Below is a small trained network, with its code and all its weights. Each question gives an input and a target symbol and asks what happens when units are switched off, that is, made to give their printed mean instead of their output.

import numpy as np


def w(rows, s, z=0):
    codes = np.array(rows[::2]) - 128.0
    scale = np.full(codes.shape[1], s)
    scale[-1] = z or s
    return codes * scale


def f(y):
    return y / 2 * (1 + np.tanh(0.7978845608 * (y + 0.044715 * y**3)))


def softmax(a):
    e = np.exp(a - a.max(-1, keepdims=True))
    return e / e.sum(-1, keepdims=True)


def log_softmax(a):
    a = a - a.max(-1, keepdims=True)
    return a - np.log(np.exp(a).sum(-1, keepdims=True))


def net(x, mask):
    ids = ['βγελπστψω'.index(c) for c in x.split()]
    T = len(ids)
    res = E[ids] + P[:T]
    r = res
    for j in range(3):
        rows = slice(3 * j, 3 * j + 3)
        q, k, v = (r @ M[0][rows].T for M in (Q, K, V))
        z = softmax(np.where(np.tri(T) > 0, q @ k.T / 3**0.5, -1e9)) @ v
        o = O[0][rows]
        res = res + np.where(mask[j], z, o[:, -1]) @ o[:, :-1]
    y = f(res @ A[0][:, :-1].T + A[0][:, -1])
    res = res + np.where(mask[3:11], y, B[0][:, -1]) @ B[0][:, :-1]
    return log_softmax(res[-1] @ U[:, :-1].T + U[:, -1])


Q, K, V, O, A, B = {}, {}, {}, {}, {}, {}
E = w([
[119,189,117],'β',
[105,133,136],'γ',
[122,90,66],'ε',
[116,108,92],'λ',
[122,118,114],'π',
[146,121,240],'σ',
[172,191,183],'τ',
[179,44,87],'ψ',
[250,95,128],'ω',
],0.018)
P = w([
[72,90,199],'0',
[48,89,215],'1',
[217,116,1],'2',
[42,95,209],'3',
[223,115,49],'4',
[38,107,202],'5',
[209,131,53],'6',
],0.0052)
Q[0] = w([
[12,199,228],'h0',
[44,5,108],'h0',
[251,177,147],'h0',
[240,138,1],'h1',
[238,125,116],'h1',
[198,166,102],'h1',
[13,171,92],'h2',
[27,151,98],'h2',
[157,94,108],'h2',
],0.0095)
K[0] = w([
[38,218,101],'h0',
[63,70,127],'h0',
[209,162,135],'h0',
[190,84,198],'h1',
[249,54,106],'h1',
[196,95,143],'h1',
[151,140,196],'h2',
[147,155,146],'h2',
[149,128,108],'h2',
],0.013)
V[0] = w([
[101,25,3],'h0',
[66,192,166],'h0',
[55,102,80],'h0',
[224,170,160],'h1',
[21,129,122],'h1',
[31,255,94],'h1',
[85,122,51],'h2',
[82,129,129],'h2',
[72,209,230],'h2',
],0.0071)
O[0] = w([
[101,42,99,108],'h0',
[82,223,121,78],'h0',
[50,91,88,75],'h0',
[236,142,104,181],'h1',
[2,169,127,57],'h1',
[24,204,83,3],'h1',
[153,146,113,107],'h2',
[95,156,135,112],'h2',
[90,103,119,82],'h2',
],0.0065,0.0048)
A[0] = w([
[38,120,71,254],'n0',
[207,154,153,59],'n1',
[141,154,57,159],'n2',
[163,225,163,171],'n3',
[142,253,140,18],'n4',
[190,147,45,163],'n5',
[177,96,147,151],'n6',
[89,183,204,236],'n7',
],0.011,0.0047)
B[0] = w([
[67,98,49,185],'n0',
[1,108,119,247],'n1',
[169,209,139,136],'n2',
[188,71,93,206],'n3',
[155,66,57,170],'n4',
[87,148,191,214],'n5',
[88,162,146,243],'n6',
[165,236,94,209],'n7',
],0.0081,0.012)
U = w([
[125,208,52,4],'β',
[7,249,144,13],'γ',
[119,80,48,11],'ε',
[81,130,85,98],'λ',
[82,159,110,170],'π',
[152,254,185,240],'σ',
[232,140,75,201],'τ',
[205,52,123,126],'ψ',
[73,146,219,148],'ω',
],0.0077,0.004)

Each question gives the input, a string of symbols that net reads in full, and the target symbol t.
The units are the heads (3 rows each of Q, K, V and O) and the neurons (one row each of A and B). Each row of codes is followed by its name. A weight is (code - 128) times the scale printed after its matrix; where a second scale follows, it is the last column's (O, A, B and U).
mask holds one flag per unit, heads first, then neurons. A switched-off unit (its flag False) gives its mean, the last column of its rows in O or B, instead of its output. The means were averaged over made-up inputs and are rounded, as every weight is.
A unit's drop is (log p(t) with every unit on - log p(t) with that unit switched off) / (log p(t) with every unit on - log p(t) with every unit switched off).
The circuit of an input: a set's keep is (log p(t) with only the set's units on - log p(t) with every unit switched off) / (log p(t) with every unit on - log p(t) with every unit switched off). Starting from all 11 units, units are removed one at a time, each time the one whose removal leaves the highest keep (on an exact tie, the one counted first), for as long as the keep stays at least 0.8.
circuit, biggest first: the units of the circuit, biggest drop first
unit that matters most: the unit with the biggest drop
k most important neurons: the k neurons with the biggest drops, biggest first
which heads matter: for each layer, one digit per head in row order, 1 if its drop is at least 0.15 and else 0, layers parted by /
input τ γ π β ψ λ λ, target ψ: circuit, biggest first -> (h0, n1)
input ω τ τ, target ω: circuit, biggest first -> (n1, h1, n5, n7)
input γ ε τ τ σ, target τ: which heads matter -> 110
input τ π σ ψ ω, target ω: circuit, biggest first -> (n1, n5, n6, h1)
input γ ω λ, target ω: unit that matters most -> n5
input ψ ε π γ σ λ τ, target τ: circuit, biggest first -> (n3, h0)
input ω σ ε ω λ, target ω: 2 most important neurons -> (n5, n1)
input ε β ψ σ τ, target ψ: circuit, biggest first -> (h1, n7)
input ψ ω ω ε ψ, target ω: 3 most important neurons -> (n5, n1, n6)
input ψ ψ λ, target ψ: which heads matter -> 110
input σ ε π, target σ: which heads matter -> 000
input τ ω π λ ω γ ε, target ω: which heads matter -> 010
input ε σ ω ω β, target ω: 3 most important neurons -> (n1, n5, n7)
input σ ω λ ω γ, target ω: which heads matter -> 010
input π σ π, target σ: which heads matter -> 100
input ω σ ω λ π, target ω: which heads matter -> 010
input ω ω σ γ, target γ: which heads matter -> 110
input τ λ τ γ β, target τ: 3 most important neurons -> (n3, n4, n6)
input λ ε σ π π τ, target τ: circuit, biggest first -> (n3, n4, h0)
input ε π ε ψ γ ω ψ, target ω: 4 most important neurons -> (n5, n6, n1, n3)
input τ ω ε γ γ τ σ, target τ: which heads matter -> 101
input β σ σ γ, target γ: 2 most important neurons -> (n3, n7)
input σ ψ ψ ψ π, target ψ: 3 most important neurons -> (n7, n1, n0)
input σ σ π σ ε, target σ: which heads matter -> 100
input λ ε ω β, target β: 2 most important neurons -> (n7, n1)
input β ψ ε, target ψ: most important neuron -> (n1)
